Rows lie near named flat spaces through zero. A row that begins with a name and a colon came from that space; any other row is followed by the name of its block's space that it lies nearest.
j213j604: [ 2.34 -1.59  1.15  1.44  1.21 -0.64  0.46  0.02 -0.79  0.57 -0.75 -0.08
 -0.68 -0.31  0.42 -0.80  2.40  0.38 -1.13  2.00 -0.50]
j246j959: [ 2.95  2.72 -2.20 -0.23  0.26  0.22  1.81 -0.71 -2.32 -1.62  2.19  2.75
 -0.52  2.15 -2.90  2.12 -2.69 -0.40 -1.12  0.21 -0.51]
j236j973: [ 0.45  1.89  3.05  1.99  0.72  0.96 -2.11  1.86 -2.74  3.41 -0.60  3.40
  3.44  1.13  1.72 -2.50  1.73 -2.56 -1.13  2.54 -1.09]
[ 3.46 -1.19 -0.02  0.20  0.17  0.75  1.84 -0.79  1.81 -2.54  0.29 -1.28
 -2.47  1.16 -0.45  0.94 -4.09  1.32  2.51  1.66  1.24]
j236j973
j213j604: [ 2.98 -0.36 -0.52  1.18  0.52 -0.64 -0.72  0.62 -0.76  0.99  0.46  0.93
 -1.27  0.80  0.93  1.52  0.94 -0.55 -0.95  0.20 -0.13]
j603j94: [ 3.28 -1.39 -2.37  5.19 -7.67 -4.41  0.55 -1.71 -1.26  1.17 -3.41 -0.65
 -5.32 -1.89  6.27  4.34 -4.91 -1.76  3.29 -0.43 -3.54]
j997j438: [-1.48  3.81  0.34 -2.09 -2.30 -1.22 -1.27  1.14  1.44 -3.40  0.75  0.98
  0.20 -0.58 -4.35 -1.15  0.16  1.47  0.50 -1.87  2.14]
[-0.13 -0.73  0.16 -2.47 -0.27  0.94  0.70  0.03  1.16 -0.13 -0.54 -0.24
  1.36  0.37 -0.16  1.15 -0.84  0.05 -0.95  0.15 -0.03]
j213j604
j236j973: [ 1.07  0.47  0.96  1.24 -0.79 -1.23 -0.45 -1.48  1.30 -0.31 -0.17  0.40
 -1.72  1.05  0.41  2.65 -1.35  1.01 -2.02 -1.06  3.84]
j600j483: [ 2.78 -4.58 -0.08 -1.48  0.77 -1.93  1.48 -0.01  0.11 -1.00  1.89  2.86
  3.93  2.56 -0.17  0.12  1.04 -0.03 -2.50 -0.33 -0.15]
j153j447: [-1.77  0.32 -0.65  2.39 -0.25  0.63 -0.22 -2.22 -1.96  0.37  1.54  3.08
  1.51 -0.90 -0.15 -0.59 -1.66 -0.98  0.17 -1.12 -1.01]
[-0.12  1.63  3.31  0.78 -3.37  0.21 -2.83 -4.57 -1.89  1.33  1.49  0.89
  1.64 -0.09  1.46  0.54 -1.15 -0.39 -0.65  0.14 -1.20]
j236j973
[-2.20  0.45  1.55  1.95 -0.21  2.13  0.23 -3.58  4.15  0.60 -2.41 -1.36
  1.93 -2.54 -0.62  2.45  0.54  1.38  1.46 -1.92  0.38]
j153j447
j153j447: [-1.45  2.68  1.08  3.15 -3.09  0.54 -2.79 -1.56 -0.18  1.76  2.54 -1.16
  2.32  0.95  0.72 -2.45 -0.37 -1.16 -1.16 -1.45  1.82]
j997j438: [-0.78  3.26  0.09 -3.52 -1.83 -2.13 -0.32  3.57  2.36 -4.18  1.42 -0.27
 -2.29 -0.92 -2.06 -3.15 -1.89  2.29 -0.57 -1.89 -0.64]
j498j507: [-1.32 -4.09 -1.71  0.06  0.94  1.17  3.35  1.66 -2.34  1.54  0.69  2.97
  1.77  2.85 -0.43  0.32  1.41  1.30 -2.14  1.21 -3.66]
[ 0.38 -1.36  0.51  0.11  0.84  2.30  0.48 -1.50 -1.30  1.91 -1.25 -0.31
  0.92 -0.32  2.56  1.98  1.24 -1.11 -0.37  1.64  0.05]
j997j438
j761j554: [-1.19  1.53 -1.48 -1.55  1.74  1.47 -0.32  0.53  0.46 -1.01  0.31  0.10
 -0.37  0.00  1.68  1.02  1.82  0.13 -0.52 -1.66 -1.14]
j761j554: [-1.35  1.29 -0.95 -1.34 -0.29  1.25 -0.11  0.74  0.28 -0.84  0.22  0.53
 -0.67  0.16  1.07  2.28 -0.13  0.27 -0.01 -1.59 -0.07]
j113j881: [ 0.63  0.85 -1.01 -1.13  0.92 -0.62  0.41  0.29  2.15  2.16  2.13  2.18
  0.85 -0.40 -0.55  1.18 -0.72 -2.57 -0.10 -0.39 -1.72]
[-0.27 -0.95 -1.72  2.48  0.06 -1.20  1.82  0.55  0.77  0.23  1.64  2.08
  0.34  0.97 -0.61  0.44  0.90 -1.34 -0.31  0.43 -0.95]
j997j438
[-3.99 -4.65  2.35 -0.32  0.57  0.01 -1.23  0.87  1.62 -0.06 -2.14 -4.94
  2.16 -2.34  3.21 -2.90  3.80  2.17  1.56 -1.33 -0.36]
j246j959
[ 4.97 -1.69  1.38  3.06 -1.29 -1.94 -0.20 -1.60 -1.78 -0.26  1.47  0.00
  0.17  1.16 -2.28 -3.65  0.98  2.35 -1.09  3.10  2.76]
j761j554
[ 2.13 -0.35  1.49  3.61 -0.30 -0.79 -1.51  0.64 -0.58  0.50  1.34  0.57
 -1.85 -0.17 -0.31 -0.23  0.85 -0.87 -0.71  1.11  0.83]
j213j604
[ 1.72  0.25 -0.52 -0.12  0.68 -1.07  1.70  2.32  2.65  0.66  3.45 -0.71
 -1.77  1.08  3.41 -2.79 -2.39  0.48 -1.49 -0.81 -4.61]
j997j438
j498j507: [-0.48 -4.26 -1.29  0.08 -0.10  1.33  0.03  0.86 -1.20  1.26  0.20 -3.25
  0.75 -0.90 -2.95 -0.84 -0.19  0.95  1.23 -0.02 -1.55]
[-2.28 -2.22 -2.98 -1.09 -0.45  0.94  0.32  0.87 -0.47 -0.29 -0.59 -1.22
 -0.67 -1.73 -0.31 -1.79  2.14 -1.10  0.28 -0.49 -3.19]
j236j973
